Below is a small trained network, with its code and all its weights. Each question gives an input and a target symbol and asks what happens when units are switched off, that is, made to give their printed mean instead of their output.

import numpy as np


def w(rows, s, z=0):
    codes = np.array(rows[::2]) - 128.0
    scale = np.full(codes.shape[1], s)
    scale[-1] = z or s
    return codes * scale


def f(y):
    return y / 2 * (1 + np.tanh(0.7978845608 * (y + 0.044715 * y**3)))


def softmax(a):
    e = np.exp(a - a.max(-1, keepdims=True))
    return e / e.sum(-1, keepdims=True)


def log_softmax(a):
    a = a - a.max(-1, keepdims=True)
    return a - np.log(np.exp(a).sum(-1, keepdims=True))


def net(x, mask):
    ids = ['ΣΦΨαβδεηθλμξπτω'.index(c) for c in x.split()]
    T = len(ids)
    res = E[ids] + P[:T]
    u = 0
    for l in range(2):
        q, k, v = (res @ M[l].T for M in (Q, K, V))
        z = softmax(np.where(np.tri(T) > 0, q @ k.T / 2**0.5, -1e9)) @ v
        res = res + np.where(mask[u], z, O[l][:, -1]) @ O[l][:, :-1]
        u += 1
        y = f(res @ A[l][:, :-1].T + A[l][:, -1])
        res = res + np.where(mask[u : u + 12], y, B[l][:, -1]) @ B[l][:, :-1]
        u += 12
    return log_softmax(res[-1] @ U[:, :-1].T + U[:, -1])


Q, K, V, O, A, B = {}, {}, {}, {}, {}, {}
E = w([
[212,143,248,177,103],'Σ',
[184,141,46,99,165],'Φ',
[174,139,38,106,150],'Ψ',
[78,129,131,117,12],'α',
[121,89,190,196,203],'β',
[78,183,116,164,105],'δ',
[118,71,96,150,132],'ε',
[151,109,101,111,215],'η',
[161,172,38,92,137],'θ',
[213,79,192,113,171],'λ',
[127,119,223,86,60],'μ',
[116,91,83,136,148],'ξ',
[64,159,215,163,72],'π',
[124,81,92,137,182],'τ',
[172,237,66,195,151],'ω',
],0.018)
P = w([
[207,2,152,198,132],'0',
[184,30,154,183,137],'1',
[164,58,148,169,138],'2',
[145,85,142,156,142],'3',
[126,114,138,145,146],'4',
[107,135,138,134,145],'5',
[89,160,134,123,147],'6',
[59,178,139,114,153],'7',
],0.008)
Q[0] = w([
[117,188,216,116,1],'0.h0',
[167,79,188,70,144],'0.h0',
],0.033)
K[0] = w([
[140,179,184,159,2],'0.h0',
[191,79,209,63,146],'0.h0',
],0.035)
V[0] = w([
[2,191,127,103,123],'0.h0',
[110,179,147,73,154],'0.h0',
],0.0086)
O[0] = w([
[254,21,184,145,123,2],'0.h0',
[120,50,117,185,169,86],'0.h0',
],0.0043,0.0095)
A[0] = w([
[255,20,127,111,127,164],'0.n0',
[105,117,159,156,152,3],'0.n1',
[96,134,124,83,148,79],'0.n2',
[93,64,79,123,119,16],'0.n3',
[131,91,134,81,136,122],'0.n4',
[104,143,129,75,105,19],'0.n5',
[107,150,122,95,157,51],'0.n6',
[118,111,148,82,136,192],'0.n7',
[127,96,105,154,98,60],'0.n8',
[146,113,105,93,126,79],'0.n9',
[72,160,115,101,113,38],'0.n10',
[163,101,138,105,147,185],'0.n11',
],0.019,0.0041)
B[0] = w([
[173,233,21,5,160,204],'0.n0',
[183,85,146,24,131,198],'0.n1',
[161,143,157,149,95,228],'0.n2',
[228,167,101,80,67,200],'0.n3',
[127,171,93,111,172,146],'0.n4',
[157,115,80,139,182,119],'0.n5',
[142,97,179,167,81,243],'0.n6',
[162,93,78,213,122,254],'0.n7',
[43,223,112,51,128,117],'0.n8',
[154,100,130,81,128,129],'0.n9',
[154,102,114,86,160,189],'0.n10',
[141,30,87,181,119,211],'0.n11',
],0.015,0.0017)
Q[1] = w([
[164,70,9,111,141],'1.h0',
[194,61,157,179,224],'1.h0',
],0.011)
K[1] = w([
[206,119,2,67,155],'1.h0',
[163,40,148,142,227],'1.h0',
],0.01)
V[1] = w([
[63,255,138,2,52],'1.h0',
[17,109,168,188,95],'1.h0',
],0.0059)
O[1] = w([
[160,1,128,228,219,56],'1.h0',
[190,149,104,13,205,2],'1.h0',
],0.0036,0.0034)
A[1] = w([
[135,164,122,114,145,111],'1.n0',
[152,52,122,157,162,169],'1.n1',
[107,177,49,139,128,48],'1.n2',
[58,30,92,116,112,71],'1.n3',
[80,90,143,144,163,205],'1.n4',
[118,77,78,135,173,41],'1.n5',
[27,160,146,159,185,102],'1.n6',
[127,32,109,153,250,117],'1.n7',
[151,114,101,50,158,3],'1.n8',
[128,130,117,117,151,191],'1.n9',
[36,153,169,94,33,98],'1.n10',
[88,136,95,153,105,187],'1.n11',
],0.013,0.0063)
B[1] = w([
[118,94,105,145,126,132],'1.n0',
[45,183,124,117,92,214],'1.n1',
[174,34,157,92,205,232],'1.n2',
[176,201,190,163,136,114],'1.n3',
[71,166,179,116,41,186],'1.n4',
[173,30,151,154,89,122],'1.n5',
[66,69,153,108,195,148],'1.n6',
[199,106,120,76,191,178],'1.n7',
[78,136,168,181,131,107],'1.n8',
[134,151,105,126,90,203],'1.n9',
[163,7,54,106,165,184],'1.n10',
[132,192,112,131,161,252],'1.n11',
],0.018,0.0032)
U = w([
[161,168,2,80,95,253],'Σ',
[101,211,108,208,68,213],'Φ',
[186,140,204,235,88,240],'Ψ',
[132,146,135,183,178,69],'α',
[122,140,119,140,114,52],'β',
[120,143,118,149,108,50],'δ',
[127,140,119,147,119,50],'ε',
[125,125,125,150,115,82],'η',
[122,134,117,147,112,61],'θ',
[130,135,121,147,113,63],'λ',
[116,135,121,145,111,71],'μ',
[122,73,110,133,71,78],'ξ',
[44,119,102,154,128,130],'π',
[133,166,153,73,120,62],'τ',
[131,135,121,149,115,56],'ω',
],0.0085,0.0051)

Each question gives the input, a string of symbols that net reads in full, and the target symbol t.
The units are the heads (2 rows each of Q, K, V and O) and the neurons (one row each of A and B). Each row of codes is followed by its name. A weight is (code - 128) times the scale printed after its matrix; where a second scale follows, it is the last column's (O, A, B and U).
mask holds one flag per unit, layer by layer, with each layer's heads first. A switched-off unit (its flag False) gives its mean, the last column of its rows in O or B, instead of its output. The means were averaged over made-up inputs and are rounded, as every weight is.
A unit's drop is (log p(t) with every unit on - log p(t) with that unit switched off) / (log p(t) with every unit on - log p(t) with every unit switched off).
The circuit of an input: a set's keep is (log p(t) with only the set's units on - log p(t) with every unit switched off) / (log p(t) with every unit on - log p(t) with every unit switched off). Starting from the 12 units with the biggest drops (on a tie, the unit counted first), units are removed one at a time, each time the one whose removal leaves the highest keep (on an exact tie, the one counted first), for as long as the keep stays at least 0.8.
units of the circuit, in order: the units of the circuit, biggest drop first
unit that matters most: the unit with the biggest drop
k most important neurons: the k neurons with the biggest drops, biggest first
top k neurons in layer l: the k neurons of layer l with the biggest drops, biggest first
drop when u is switched off: that unit's drop, to one decimal
input β α Φ Σ Φ, target Φ: unit that matters most : 0.n0
input α θ α, target Φ: top 4 neurons in layer 0 : 0.n8; 0.n0; 0.n3; 0.n5
input π δ ξ ω Φ Φ α μ, target Σ: units of the circuit, in order : 0.n0; 0.n4; 0.h0
input μ ξ β μ, target Φ: 2 most important neurons : 0.n7; 0.n5
input λ η θ λ Σ α λ, target Ψ: top 4 neurons in layer 0 : 0.n6; 0.n2; 0.n0; 0.n11
input Σ λ ε π Σ ε, target Φ: units of the circuit, in order : 1.h0; 0.n0; 1.n1
input ξ π Σ α ξ, target Φ: top 2 neurons in layer 0 : 0.n0; 0.n3
input ω ω Φ δ, target π: units of the circuit, in order : 1.n6; 0.n3
input θ τ τ λ τ μ, target Σ: units of the circuit, in order : 0.h0; 0.n0
input π Σ Ψ α λ λ η β, target τ: units of the circuit, in order : 0.n1; 1.n7; 1.n4
input α μ Σ η θ Σ α η, target Φ: 3 most important neurons : 0.n6; 1.n2; 0.n0
input λ λ Φ β, target τ: units of the circuit, in order : 0.n1; 1.n7
input λ ε Σ Σ τ Σ τ, target Φ: 2 most important neurons : 0.n0; 1.n2
input β λ ξ η π λ δ, target π: units of the circuit, in order : 1.n6
input ξ τ μ τ ξ, target Φ: 2 most important neurons : 0.n0; 0.n8
input μ Ψ δ μ, target Φ: top 2 neurons in layer 1 : 1.n1; 1.n2
input λ λ β β θ λ λ, target Ψ: 2 most important neurons : 0.n2; 0.n6
input β η Σ ε π, target ξ: 2 most important neurons : 1.n10; 0.n0
input α β λ ξ α, target Φ: top 2 neurons in layer 0 : 0.n8; 0.n3
input Φ β Φ, target Φ: unit that matters most : 0.h0
input τ δ π π Σ τ θ λ, target Σ: top 3 neurons in layer 0 : 0.n0; 0.n4; 0.n11
input τ λ τ, target Φ: drop when 0.n0 is switched off : 0.5
